Below is a small trained network, with its code and all its weights. Each question gives an input and a target symbol and asks what happens when units are switched off, that is, made to give their printed mean instead of their output.

import numpy as np


def w(rows, s, z=0):
    codes = np.array(rows[::2]) - 128.0
    scale = np.full(codes.shape[1], s)
    scale[-1] = z or s
    return codes * scale


def f(y):
    return y / 2 * (1 + np.tanh(0.7978845608 * (y + 0.044715 * y**3)))


def softmax(a):
    e = np.exp(a - a.max(-1, keepdims=True))
    return e / e.sum(-1, keepdims=True)


def log_softmax(a):
    a = a - a.max(-1, keepdims=True)
    return a - np.log(np.exp(a).sum(-1, keepdims=True))


def net(x, mask):
    ids = ['ΘΠΣΦΩγδεζηψ'.index(c) for c in x.split()]
    T = len(ids)
    res = E[ids] + P[:T]
    u = 0
    for l in range(3):
        q, k, v = (res @ M[l].T for M in (Q, K, V))
        z = softmax(np.where(np.tri(T) > 0, q @ k.T / 2**0.5, -1e9)) @ v
        res = res + np.where(mask[u], z, O[l][:, -1]) @ O[l][:, :-1]
        u += 1
        y = f(res @ A[l][:, :-1].T + A[l][:, -1])
        res = res + np.where(mask[u : u + 4], y, B[l][:, -1]) @ B[l][:, :-1]
        u += 4
    return log_softmax(res[-1] @ U[:, :-1].T + U[:, -1])


Q, K, V, O, A, B = {}, {}, {}, {}, {}, {}
E = w([
[129,79,94,169,174,11,51,158,126],'Θ',
[106,155,116,81,108,48,174,210,176],'Π',
[118,44,50,233,102,23,172,190,84],'Σ',
[139,127,81,105,189,105,100,187,189],'Φ',
[136,170,173,47,202,77,153,127,227],'Ω',
[127,120,127,109,160,120,195,212,184],'γ',
[81,96,111,156,136,141,151,153,91],'δ',
[134,123,168,84,173,176,79,157,147],'ε',
[95,144,228,93,62,105,113,130,109],'ζ',
[137,118,171,73,132,110,59,171,115],'η',
[177,121,249,236,57,98,166,110,133],'ψ',
],0.014)
P = w([
[66,132,66,156,122,131,130,43,149],'0',
[130,172,120,139,149,114,148,148,72],'1',
[75,92,76,116,76,124,127,103,156],'2',
[170,176,125,135,148,124,148,147,76],'3',
[115,48,93,110,73,131,127,101,157],'4',
[171,154,150,152,147,119,150,152,74],'5',
[152,2,109,111,78,136,129,99,169],'6',
[164,167,163,168,126,121,165,155,82],'7',
],0.015)
Q[0] = w([
[145,126,137,9,136,160,100,166,119],'0.h1',
[131,112,45,105,202,124,145,199,128],'0.h1',
],0.012)
K[0] = w([
[128,136,141,3,161,119,50,141,157],'0.h1',
[150,96,30,112,203,155,163,184,154],'0.h1',
],0.011)
V[0] = w([
[58,187,99,122,141,179,118,88,3],'0.h1',
[117,192,157,181,146,96,101,229,194],'0.h1',
],0.004)
O[0] = w([
[254,111,121,122,61,194,140,180,58,1],'0.h1',
[142,103,121,101,184,115,141,139,105,229],'0.h1',
],0.0097,0.00072)
A[0] = w([
[153,207,159,75,161,114,178,175,113,59],'0.n1',
[93,149,152,119,120,111,118,56,72,192],'0.n2',
[123,173,117,120,254,104,116,131,91,254],'0.n3',
[166,100,163,158,51,176,157,194,51,241],'0.n4',
],0.0083,0.00098)
B[0] = w([
[155,66,129,236,134,116,18,124,51,225],'0.n1',
[30,135,109,121,166,74,177,102,187,145],'0.n2',
[163,118,204,123,33,136,125,254,104,224],'0.n3',
[208,89,183,119,179,89,70,252,161,254],'0.n4',
],0.0069,0.0043)
Q[1] = w([
[42,129,69,92,60,203,110,37,103],'1.h1',
[102,161,26,86,139,246,254,8,158],'1.h1',
],0.0083)
K[1] = w([
[110,191,111,139,148,140,108,124,76],'1.h1',
[118,252,130,174,170,129,157,166,107],'1.h1',
],0.013)
V[1] = w([
[164,142,55,91,195,119,58,140,151],'1.h1',
[186,185,170,85,100,2,108,73,105],'1.h1',
],0.008)
O[1] = w([
[11,98,189,201,83,185,220,104,33,54],'1.h1',
[105,138,116,221,116,254,16,177,249,8],'1.h1',
],0.0083,0.0014)
A[1] = w([
[94,151,153,74,47,109,214,20,125,147],'1.n1',
[162,167,248,206,114,91,94,160,179,86],'1.n2',
[154,123,153,246,78,216,122,165,47,113],'1.n3',
[123,119,123,31,163,112,111,147,254,253],'1.n4',
],0.0065,0.0035)
B[1] = w([
[133,129,53,126,254,181,65,84,195,158],'1.n1',
[80,101,54,87,110,162,102,222,52,254],'1.n2',
[24,139,119,141,110,20,132,56,103,212],'1.n3',
[111,102,94,91,170,185,160,100,58,238],'1.n4',
],0.008,0.0065)
Q[2] = w([
[178,161,115,192,2,159,152,83,208],'2.h1',
[101,121,199,87,192,95,115,199,12],'2.h1',
],0.0098)
K[2] = w([
[102,236,77,192,152,95,127,170,70],'2.h1',
[123,1,112,112,94,116,148,104,145],'2.h1',
],0.0099)
V[2] = w([
[150,139,186,119,98,116,2,63,69],'2.h1',
[111,198,237,57,201,241,163,129,108],'2.h1',
],0.0071)
O[2] = w([
[143,151,163,204,173,57,1,65,29,3],'2.h1',
[127,182,164,254,44,184,193,157,68,25],'2.h1',
],0.0091,0.0039)
A[2] = w([
[105,105,125,56,142,102,148,106,171,13],'2.n1',
[163,150,188,113,187,91,105,176,60,87],'2.n2',
[180,197,223,133,2,130,223,156,103,1],'2.n3',
[182,74,102,101,171,150,111,139,175,28],'2.n4',
],0.0082,0.004)
B[2] = w([
[156,104,196,237,94,218,47,117,144,212],'2.n1',
[193,158,94,161,128,47,96,17,166,254],'2.n2',
[76,144,151,139,254,196,100,141,175,189],'2.n3',
[52,230,182,89,107,103,83,107,27,223],'2.n4',
],0.0096,0.0088)
U = w([
[57,91,11,115,179,170,127,38,170,254],'Θ',
[134,41,149,74,62,165,140,215,79,206],'Π',
[154,107,254,107,106,163,117,176,83,94],'Σ',
[55,129,206,72,138,97,195,138,45,41],'Φ',
[99,160,159,169,116,154,120,205,101,65],'Ω',
[141,103,146,99,212,143,133,192,163,42],'γ',
[172,157,181,90,124,96,184,130,169,219],'δ',
[143,164,174,180,202,160,140,109,101,60],'ε',
[214,111,94,191,141,200,77,204,131,91],'ζ',
[85,201,160,185,30,109,155,129,63,143],'η',
[91,173,90,81,163,135,136,157,78,2],'ψ',
],0.006,0.0049)

Each question gives the input, a string of symbols that net reads in full, and the target symbol t.
The units are the heads (2 rows each of Q, K, V and O) and the neurons (one row each of A and B). Each row of codes is followed by its name. A weight is (code - 128) times the scale printed after its matrix; where a second scale follows, it is the last column's (O, A, B and U).
mask holds one flag per unit, layer by layer, with each layer's heads first. A switched-off unit (its flag False) gives its mean, the last column of its rows in O or B, instead of its output. The means were averaged over made-up inputs and are rounded, as every weight is.
A unit's drop is (log p(t) with every unit on - log p(t) with that unit switched off) / (log p(t) with every unit on - log p(t) with every unit switched off).
The circuit of an input: a set's keep is (log p(t) with only the set's units on - log p(t) with every unit switched off) / (log p(t) with every unit on - log p(t) with every unit switched off). Starting from the 12 units with the biggest drops (on a tie, the unit counted first), units are removed one at a time, each time the one whose removal leaves the highest keep (on an exact tie, the one counted first), for as long as the keep stays at least 0.8.
units of the circuit, in order: the units of the circuit, biggest drop first
most important unit: the unit with the biggest drop
k most important neurons: the k neurons with the biggest drops, biggest first
top k neurons in layer l: the k neurons of layer l with the biggest drops, biggest first
input δ η ψ, target Θ: units of the circuit, in order	0.h1; 0.n4; 1.n1
input δ δ Ω ε, target Ω: most important unit	2.h1
input ε δ Θ γ ζ δ, target ζ: units of the circuit, in order	1.h1; 0.n4
input Σ η Π δ δ Ω, target δ: 3 most important neurons	2.n2; 0.n1; 0.n3
input δ ζ ε η δ Π, target δ: units of the circuit, in order	1.h1; 2.n2; 1.n2
input δ δ Σ ψ δ Φ, target δ: 2 most important neurons	2.n2; 0.n3
input Ω Σ ε δ δ Σ Φ Θ, target Φ: top 2 neurons in layer 1	1.n3; 1.n4
input ε δ ζ γ, target ζ: units of the circuit, in order	1.h1; 0.n1
input Ω Π ε δ Φ δ η ζ, target η: units of the circuit, in order	1.n3; 0.n1; 1.h1
input γ η δ δ Σ γ, target Σ: units of the circuit, in order	2.n1; 2.h1; 2.n4
input ζ Σ Ω Σ, target Ω: 2 most important neurons	1.n4; 2.n3
input η Φ Π Π Φ Ω ψ, target Θ: 2 most important neurons	0.n4; 0.n3
input η Ω Θ ζ η ζ δ ψ, target δ: units of the circuit, in order	2.n2; 1.h1; 0.n4
input ε Σ η δ, target η: most important unit	1.n3
input δ η δ, target Π: units of the circuit, in order	0.h1; 2.n2
input ζ η Φ γ, target Φ: top 2 neurons in layer 0	0.n1; 0.n3
input δ ζ Φ ζ ζ η, target ζ: top 2 neurons in layer 2	2.n4; 2.n2
input ζ η Π γ, target Π: top 3 neurons in layer 2	2.n2; 2.n4; 2.n3
input ζ γ ψ Ω, target ψ: 2 most important neurons	2.n4; 1.n2
input Θ Θ Θ ψ Φ Φ γ ζ, target γ: top 2 neurons in layer 2	2.n3; 2.n4
input δ ζ η η, target η: top 2 neurons in layer 2	2.n2; 2.n3
input δ ζ Φ ψ ε η ζ ε, target ζ: 2 most important neurons	1.n4; 2.n4
input η γ Π ζ η δ ε γ, target ε: 3 most important neurons	2.n3; 1.n4; 2.n2
input η ψ ζ Σ, target ζ: units of the circuit, in order	1.h1
